[128 = 0]

[138 106 116 121 144 125 231  98 104 130 190 151 126 123 155 124 120 151
 118 142 141 100 146 158]  A > E
[148 133 102 145  98  88 125 122 115 122 154 182 123 110 148 104 127 124
 129 143 129 114 152 161]  A > S
[142 138 152 130 149 130 110  94 127 131 133  69 138 100 184 144 121 117
 144 128 129 132 184 134]  L > X
[133 135 167 139 107 144 147  80 169 132 123 102 130 112 216 129 115 110
 169 135 120 112 152 138]  L > X
[140 116 124 138 138 102 185  84 115 133 182 132 117 113 187 127 121 145
 140 142 137 108 154 159]  A > E
[137 128 114 141 102  82 116  59 124 136 180 164 119 131 172 117 130 158
 145 145 127 119 132 152]  A > S
[139 136 135 130 129 138 139 118 133 124 138 133 126  84 150 122 125 114
 147 118 129 105 178 149]  L > X
[146 161 125 157 180 110  83 134 107 111 139 120 105  99 202 118 125 158
 119 156 124 160 149 147]  A > Z
[130 116 120 116 120 128 196 104 109 120 173 159  96 108 123 104 124 135
 121 150 133 107 132 161]  A > E
[131 109 115 114 138 132 237 142  90 123 183 147 117 112  75 108 137 123
 100 143 141 118 137 150]  A > S
[136 134 155 122 128 125 149  78 148 126 168 100 139 111 142 136 117 104
 145 131 123 114 165 147]  L > B
[140 147 152 126 178 176 199 127 147 125 133 101 133 103 182 131 121 114
 128 129 121 118 171 145]  L > B
[123 136 116  87 142 187 242 152  91 123 180 111 126 110  32  93 122 124
  85 150 131 131 106 136]  A > Z
[135  92 106 135  97  91 200 105 113 128 180 132 111 112 214 122 134 141
 135 148 140 112 144 165]  A > Z
[130 104 115 140  84  99 194  88 118 132 179 159 110 124 137 121 114 142
 155 136 137 108 118 163]  A > S
[138 123 152 130 125 155 188 107 153 129 151 106 127 110 145 124 119 105
 144 133 129 118 163 146]  L > X
[134 124 155 134 109 132 186  92 153 130 144 104 144 106 157 139 120  97
 165 116 132  95 166 136]  L > V
[132 115 109 137 107 101 144 112 115 126 171 152 108 115 110 114 129 140
 135 139 134 125 134 160]  A > S
[144 132 145 129 138 145 157  69 145 132 175  69 125 100 156 128 116 108
 141 136 125 118 176 143]  L > X
[145 105 115 143  85  98 197  66 125 132 174 153 115 124 153 121 114 145
 164 142 137  99 137 170]  A > S
[138 119 135 126 150 153 163 150 137 125 131 122 123  81 169 127 133 114
 130 126 130 120 188 155]  L > B
[127 105  99 106 116 153 252 110 107 132 187 165 119 129 124 102 124 143
 112 141 134 100 110 149]  A > Z
[130  90 120 150 102  99 241  92 104 134 202 161 103 129 125 118 128 124
 131 153 144 104 127 161]  A > E
[131  83 114 120 106 104 229  65 117 139 199 167 114 129 156 115 129 136
 143 144 135  85 126 155]  A > E
[124 115 126 119 113 124 179  83 120 122 187 133  98 110  93 126 120 135
 136 136 124 116 119 161]  A > S
[146 121 144 158 144 121 164 133 146 132 119  81 124  95 219 122 127 106
 157 139 132 121 165 131]  L > V

[165 101 138 105 145 146 150 140 144 131  97 133 117 109 158 142 105  91
 139 144 136  83 149 105]  F > Lc
[209 103 146  99 143 137 158 153 153 144 102 112 168 114 172 149 131  92
 143 141 124  94 150  76]  F > zg
[134 106 146 146 154 118 146 169 112 121 125 122 129 126 115 119 122 116
 123 134 125 118 149 152]  J > Pg
[135 123 153 147 163 133 148 178 115 115 144 134 134 100 104  93 125 125
 114 117 132  78 163 171]  J > Pg
[162 116 153 148 147 128 150 166 119 145 133 120 143 118 103 120 116 130
 124 105 141  99 154 133]  J > lq
[181 160 155 106 130 152 150 146 124 130 102 127 130 125 159 147 130 117
 159 156 141 100 135  74]  F > zg
[145 112 135 135 147 118 160 163 135 113 152 131 146 104 117 117 128 112
 106 121 117  81 160 183]  J > lq
[155 118 154 138 151 133 142 173 136 112 116 118 137 112 127 122 130 124
 115 122 147  96 162 152]  J > lq
[120 119 178 166 156 150  98 172  95 134 135 131 132 153 133 127 139 139
 107 119 141  60 168 147]  J > lq
[128 132 167 169 147 124 122 176 109 117 143 117 117 125 105 108 124 128
 123 120 127  96 153 170]  J > Cn
[175 107 136 111 142 146 136 146 125 147  85 129 141 118 176 158 132 113
 147 162 131  99 135  95]  F > qn
[116 117 156 163 159 137 140 171 100 127 143 132 134 125 105 125 122 125
 118 115 124  86 162 165]  J > Pg
[151 127 163 144 149 135 118 167 110 113 125 123 120 140 132 121 121 125
 123 131 125 101 149 131]  J > Cn
[146 126 165 149 140 139 137 153 114  95 133 128 167 140 107 112 117 122
 118 128 126 100 161 145]  J > lq
[133 110 162 133 156 155 131 173 123 122 133 143 142 104 134 133 126 138
 151 114 140  92 157 163]  J > Cn
[144 118 169 150 150 142 128 182 106 125 135 135 128 128 112 131 141 144
 134 119 137  92 148 147]  J > lq
[146 119 151 146 147 121 117 157 120 117 132  80 122 113 110 124 115 128
 126 130 134  96 152 156]  J > lq
[184 122 150 108 143 153 136 141 144 121  81 128 144 123 180 137 136  94
 126 149 107 117 142  80]  F > zg
[154 102 146 150 155 147 119 154 121 129 133 130 131 114 127 134 121 148
 121 118 143  78 148 164]  J > lq
[198 112 149 108 139 176 150 165 120 120  97 133 156 121 171 142 126  92
 141 150 128  66 149  86]  F > zg
[148 121 172 152 162 159 114 170 106 118 128 129 139 111 123 108 122 131
 129 129 132  81 153 148]  J > lq
[112 122 158 150 148 136 143 167  99 136 144 127 145 134 130 125 125 122
 114 126 134  93 157 156]  J > Cn
[183 117 145 105 153 157 139 148 124 125  92 130 139 102 174 141 132  68
 138 149 125  84 143  96]  F > zg
